Below are the code and all the weights of a small trained network. Each question names an input and a class and asks about switching units off, where a switched-off unit gives its printed mean instead of its output.

import numpy as np


def w(rows, s, z=0):
    codes = np.array(rows[::2]) - 128.0
    scale = np.full(codes.shape[1], s)
    scale[-1] = z or s
    return codes * scale


def f(y):
    return np.maximum(y, 0)


def log_softmax(a):
    a = a - a.max(-1, keepdims=True)
    return a - np.log(np.exp(a).sum(-1, keepdims=True))


def net(x, mask):
    res = np.array(x, float).reshape(1, 7) / 4 @ E
    y = f(res @ A[0][:, :-1].T + A[0][:, -1])
    res = res + np.where(mask, y, B[0][:, -1]) @ B[0][:, :-1]
    return log_softmax(res[-1] @ U[:, :-1].T + U[:, -1])


A, B = {}, {}
E = w([
[127,123,136,112,129,130,118],'x0',
[131,122,69,62,193,45,207],'x1',
[8,102,193,165,192,128,119],'x2',
[122,144,127,136,119,124,142],'x3',
[126,125,131,120,130,131,122],'x4',
[160,240,104,131,206,129,64],'x5',
[133,116,122,135,135,126,120],'x6',
],0.013)
A[0] = w([
[100,200,155,130,200,127,103,21],'N0',
[205,49,88,122,8,124,174,253],'N1',
[167,116,160,108,86,116,137,101],'N2',
[92,205,155,178,160,120,62,48],'N3',
[162,157,141,145,92,141,116,108],'N4',
[242,197,98,142,77,133,43,133],'N5',
[71,71,149,186,75,150,108,247],'N6',
[97,122,135,90,196,96,185,82],'N7',
[112,89,80,94,190,82,190,127],'N8',
[217,114,137,111,130,102,171,9],'N9',
[56,33,139,129,91,94,196,62],'N10',
[219,172,66,93,173,85,152,90],'N11',
[196,94,167,104,42,109,161,142],'N12',
],0.015,0.004)
B[0] = w([
[77,124,75,116,172,108,117,203],'N0',
[115,120,75,133,246,167,69,251],'N1',
[117,141,180,156,185,58,116,160],'N2',
[156,126,126,162,189,147,104,218],'N3',
[189,116,160,142,145,128,124,169],'N4',
[250,181,188,166,92,169,176,252],'N5',
[74,78,179,167,62,132,104,236],'N6',
[164,95,98,115,194,148,174,198],'N7',
[165,175,123,110,167,128,207,217],'N8',
[72,134,123,118,108,84,150,172],'N9',
[184,91,203,98,125,139,207,229],'N10',
[86,125,86,50,24,80,107,233],'N11',
[92,144,68,177,181,123,142,201],'N12',
],0.022,0.02)
U = w([
[87,144,118,243,194,204,1,131],'0',
[189,142,180,128,105,174,193,243],'1',
[71,137,55,103,212,119,129,101],'2',
[90,172,92,70,20,77,119,5],'3',
[44,57,209,166,50,164,105,69],'4',
],0.0086,0.0032)

Each question gives the input, the list of numbers given to net, and the class t.
The units are the neurons (one row each of A and B). Each row of codes is followed by its name. A weight is (code - 128) times the scale printed after its matrix; where a second scale follows, it is the last column's (A, B and U).
mask holds one flag per neuron, in row order. A switched-off neuron (its flag False) gives its mean, the last column of its row in B, instead of its output. The means were averaged over made-up inputs and are rounded, as every weight is.
A unit's drop is (log p(t) with every unit on - log p(t) with that unit switched off) / (log p(t) with every unit on - log p(t) with every unit switched off).
The circuit of an input: a set's keep is (log p(t) with only the set's units on - log p(t) with every unit switched off) / (log p(t) with every unit on - log p(t) with every unit switched off). Starting from the 12 units with the biggest drops (on a tie, the unit counted first), units are removed one at a time, each time the one whose removal leaves the highest keep (on an exact tie, the one counted first), for as long as the keep stays at least 0.8.
units of the circuit, in order: the units of the circuit, biggest drop first
top k neurons: the k neurons with the biggest drops, biggest first
drop of u: that unit's drop, to one decimal
input [7,4,8,8,-5,0,0], class 1: top 3 neurons -> (N1, N10, N12)
input [5,-4,-1,5,2,-5,1], class 0: units of the circuit, in order -> (N1)
input [0,7,0,-6,7,-4,-5], class 2: top 4 neurons -> (N5, N1, N6, N7)
input [-3,5,-1,-5,-8,-5,6], class 2: top 2 neurons -> (N5, N1)
input [-7,4,0,1,3,2,-7], class 3: top 2 neurons -> (N1, N11)
input [-6,-7,-6,5,-3,0,5], class 0: top 3 neurons -> (N1, N10, N12)
input [-5,-5,-3,3,2,0,-6], class 0: top 2 neurons -> (N10, N8)
input [-7,4,0,-3,-6,-8,3], class 2: top 2 neurons -> (N1, N5)
input [5,-3,-6,5,2,0,-6], class 0: top 3 neurons -> (N1, N10, N12)
input [-3,-2,1,3,-2,-7,2], class 4: top 3 neurons -> (N10, N6, N3)
input [2,2,0,2,-1,-6,1], class 2: top 3 neurons -> (N5, N1, N12)
input [0,1,-8,6,-6,-1,0], class 2: top 3 neurons -> (N1, N11, N9)
input [-8,0,1,5,-1,-2,3], class 4: top 2 neurons -> (N5, N8)
input [8,-4,3,7,-3,-1,2], class 4: top neuron -> (N1)
input [-3,1,-8,7,-1,8,-4], class 3: top 2 neurons -> (N11, N10)
input [2,7,0,7,-2,1,0], class 3: top 2 neurons -> (N11, N1)
input [4,4,-8,-8,3,4,-6], class 3: drop of N11 -> 1.7
input [5,-2,8,-3,-6,-3,-2], class 4: drop of N6 -> 0.2
input [-6,2,-8,-5,-8,6,4], class 3: drop of N11 -> 2.4
input [8,8,-3,-2,1,4,3], class 3: units of the circuit, in order -> (N11)
input [-7,5,-8,-5,4,-1,8], class 2: drop of N1 -> 5.0
